Below is a small trained network, with its code and all its weights. Each question gives an input and a class and asks what happens when units are switched off, that is, made to give their printed mean instead of their output.

import numpy as np


def w(rows, s, z=0):
    codes = np.array(rows[::2]) - 128.0
    scale = np.full(codes.shape[1], s)
    scale[-1] = z or s
    return codes * scale


def norm(h):
    return h / np.sqrt((h * h).mean(-1, keepdims=True) + 1e-5)


def f(y):
    return y / 2 * (1 + np.tanh(0.7978845608 * (y + 0.044715 * y**3)))


def log_softmax(a):
    a = a - a.max(-1, keepdims=True)
    return a - np.log(np.exp(a).sum(-1, keepdims=True))


def net(x, mask):
    res = np.array(x, float).reshape(1, 5) / 4 @ E
    u = 0
    for l in range(3):
        y = f(norm(res) @ A[l][:, :-1].T + A[l][:, -1])
        res = res + np.where(mask[u : u + 9], y, B[l][:, -1]) @ B[l][:, :-1]
        u += 9
    return log_softmax(norm(res)[-1] @ U[:, :-1].T + U[:, -1])


A, B = {}, {}
E = w([
[130,135,72,89,231],'x0',
[72,195,148,15,176],'x1',
[182,182,182,121,191],'x2',
[80,153,253,149,185],'x3',
[47,194,3,200,212],'x4',
],0.0055)
A[0] = w([
[143,2,66,144,96,2],'0.n0',
[156,159,3,136,119,174],'0.n1',
[55,133,104,137,208,128],'0.n2',
[212,171,110,192,172,114],'0.n3',
[52,178,95,143,67,65],'0.n4',
[69,171,195,105,118,57],'0.n5',
[79,102,38,109,163,44],'0.n6',
[229,166,208,247,185,158],'0.n7',
[103,124,90,36,187,95],'0.n8',
],0.0089,0.0057)
B[0] = w([
[171,253,131,164,106,167],'0.n0',
[176,112,155,155,126,238],'0.n1',
[86,183,113,121,123,197],'0.n2',
[123,48,54,111,132,165],'0.n3',
[170,181,106,182,117,146],'0.n4',
[151,101,96,89,134,148],'0.n5',
[121,147,177,133,187,155],'0.n6',
[67,84,103,41,117,254],'0.n7',
[121,142,130,63,143,165],'0.n8',
],0.012,0.0049)
A[1] = w([
[135,120,96,169,182,58],'1.n0',
[71,206,107,210,109,2],'1.n1',
[176,115,74,79,121,116],'1.n2',
[100,148,138,150,120,88],'1.n3',
[166,62,147,170,90,119],'1.n4',
[98,78,255,112,86,102],'1.n5',
[166,146,81,141,100,73],'1.n6',
[179,77,102,78,135,144],'1.n7',
[62,151,161,172,105,113],'1.n8',
],0.0096,0.0069)
B[1] = w([
[126,51,161,156,145,113],'1.n0',
[255,141,160,195,68,151],'1.n1',
[157,134,164,157,59,180],'1.n2',
[190,117,55,106,149,106],'1.n3',
[78,230,145,162,181,203],'1.n4',
[221,99,185,67,142,253],'1.n5',
[211,158,112,136,123,138],'1.n6',
[136,112,192,193,77,231],'1.n7',
[197,118,163,130,73,140],'1.n8',
],0.006,0.0039)
A[2] = w([
[120,118,159,94,93,107],'2.n0',
[181,64,65,27,106,161],'2.n1',
[88,223,191,56,194,47],'2.n2',
[129,171,104,230,152,138],'2.n3',
[17,207,61,80,103,86],'2.n4',
[255,156,95,59,146,104],'2.n5',
[177,127,237,29,87,123],'2.n6',
[111,101,187,17,171,3],'2.n7',
[60,114,129,151,45,192],'2.n8',
],0.0086,0.0052)
B[2] = w([
[142,136,173,128,115,151],'2.n0',
[111,119,205,163,16,194],'2.n1',
[65,164,90,87,146,168],'2.n2',
[214,89,123,133,106,171],'2.n3',
[139,221,99,142,48,172],'2.n4',
[131,135,204,110,125,167],'2.n5',
[98,100,210,134,238,254],'2.n6',
[186,158,124,254,127,177],'2.n7',
[135,216,163,153,227,176],'2.n8',
],0.0084,0.0075)
U = w([
[129,116,254,97,133,173],'0',
[66,199,65,58,152,174],'1',
[85,35,81,90,87,111],'2',
[170,85,50,133,190,2],'3',
[230,163,112,185,84,194],'4',
],0.019,0.0057)

Each question gives the input, the list of numbers given to net, and the class t.
The units are the neurons (one row each of A and B). Each row of codes is followed by its name. A weight is (code - 128) times the scale printed after its matrix; where a second scale follows, it is the last column's (A, B and U).
mask holds one flag per neuron, layer by layer. A switched-off neuron (its flag False) gives its mean, the last column of its row in B, instead of its output. The means were averaged over made-up inputs and are rounded, as every weight is.
A unit's drop is (log p(t) with every unit on - log p(t) with that unit switched off) / (log p(t) with every unit on - log p(t) with every unit switched off).
unit that matters most: the unit with the biggest drop
k most important neurons: the k neurons with the biggest drops, biggest first
k most important neurons of layer l: the k neurons of layer l with the biggest drops, biggest first
drop of u: that unit's drop, to one decimal
input [0,-3,4,-3,-1], class 2: 2 most important neurons	0.n3; 0.n7
input [1,-6,-1,8,7], class 1: unit that matters most	0.n7
input [1,-8,5,-3,1], class 2: 2 most important neurons	0.n3; 0.n7
input [2,-8,-1,0,6], class 3: 3 most important neurons of layer 2	2.n1; 2.n4; 2.n7
input [0,1,3,-8,7], class 3: 2 most important neurons of layer 2	2.n1; 2.n4
input [3,2,-5,2,-2], class 1: 2 most important neurons	0.n1; 2.n2
input [-5,7,1,-7,3], class 4: 4 most important neurons	0.n4; 0.n7; 1.n5; 2.n6
input [7,-4,2,7,-1], class 1: 3 most important neurons	0.n1; 0.n2; 1.n5
input [-1,-6,-5,6,6], class 4: 2 most important neurons of layer 2	2.n6; 2.n3
input [-3,-8,3,-2,-1], class 0: 3 most important neurons	0.n7; 2.n8; 0.n4
input [-1,1,2,-1,3], class 4: 4 most important neurons of layer 0	0.n7; 0.n4; 0.n1; 0.n2
input [0,3,2,-2,1], class 1: 2 most important neurons	1.n5; 0.n2
input [4,-1,1,-1,7], class 3: 2 most important neurons of layer 0	0.n1; 0.n7
input [-2,0,8,-1,5], class 2: unit that matters most	0.n3
input [2,2,-3,-3,7], class 3: 2 most important neurons of layer 2	2.n1; 2.n7
input [-1,-5,-2,8,4], class 1: drop of 0.n7	0.2
input [-6,7,-2,7,7], class 1: drop of 0.n1	0.1
input [-2,-4,3,-1,1], class 2: drop of 0.n7	0.4
